Each row is followed by roughly how far along a hidden order it lies, from 0 to 30. A new part has a new order.
[-16  19   5  -6 -16  -2 -23 -24 -34   7 -18  -5   2  20  11 -13  12 -11
  11   6   9 -11  -4   3  12   0 -12   2   1  -4   5 -15   9  -8] : 3
[-19  -3   3   5   2 -16  10   8  11  -5  11  -5   5 -15   1   4 -10   3
  -3  -2  -1  -6   5  -7  -6  -5  -8   1  -2   3  -3 -11  -5 -27] : 18
[ -1  30   3  -9 -14   6 -39 -26 -36  -4 -20  -5   1  36  16 -13  17 -10
  19  -1 -10   7   0   6  15   8  -2  -1  12  -4  19 -15  14  15] : 0
[  0  -6  -8   8  12  -7  27  14  14 -10  25  -2  13 -20  -2  16 -27  12
 -11 -11 -12 -10   9 -10   0  -3   1  -5  29  -6 -17 -14  -7 -25] : 23
[  9  -7  -7   8  10 -10  13  21  28 -18  28  -3   6 -18   4  16 -22  12
  -6 -14 -25  15   9  -9  -9   2   9  -4  21   0   0  -1  -6  -9] : 24
[  1  15   5  -1 -14  -8 -48   2  -2 -14 -17  -7  -8  15  17 -12  22  -6
  19  -4 -17  39  -3   2  -4   9  -2   3  -7  10  36   6  10  27] : 8
[ -5  11  -1  -1   0  -3   1   0  -4  -5   7  -3   3   4  -1  -5  -3  -2
   0  -3  -1  -7   3  -3   5  -1  -7  -1  16  -6   2 -14   2  -6] : 13
[ -3  -7  -4   8   7 -15  10  22  24  -9  22  -2   5 -19   0  11 -18   9
  -6  -9 -11  10   8  -9 -11  -3  -1  -1   7   1   2  -2 -10 -18] : 22
[  4 -19  -8  15   8 -10  14  28  35  -9  38  -3   9 -33  -4  21 -31  13
 -13 -10 -12  -2   8 -12  -8  -5   1   0   7   3 -17  -1 -15 -29] : 30
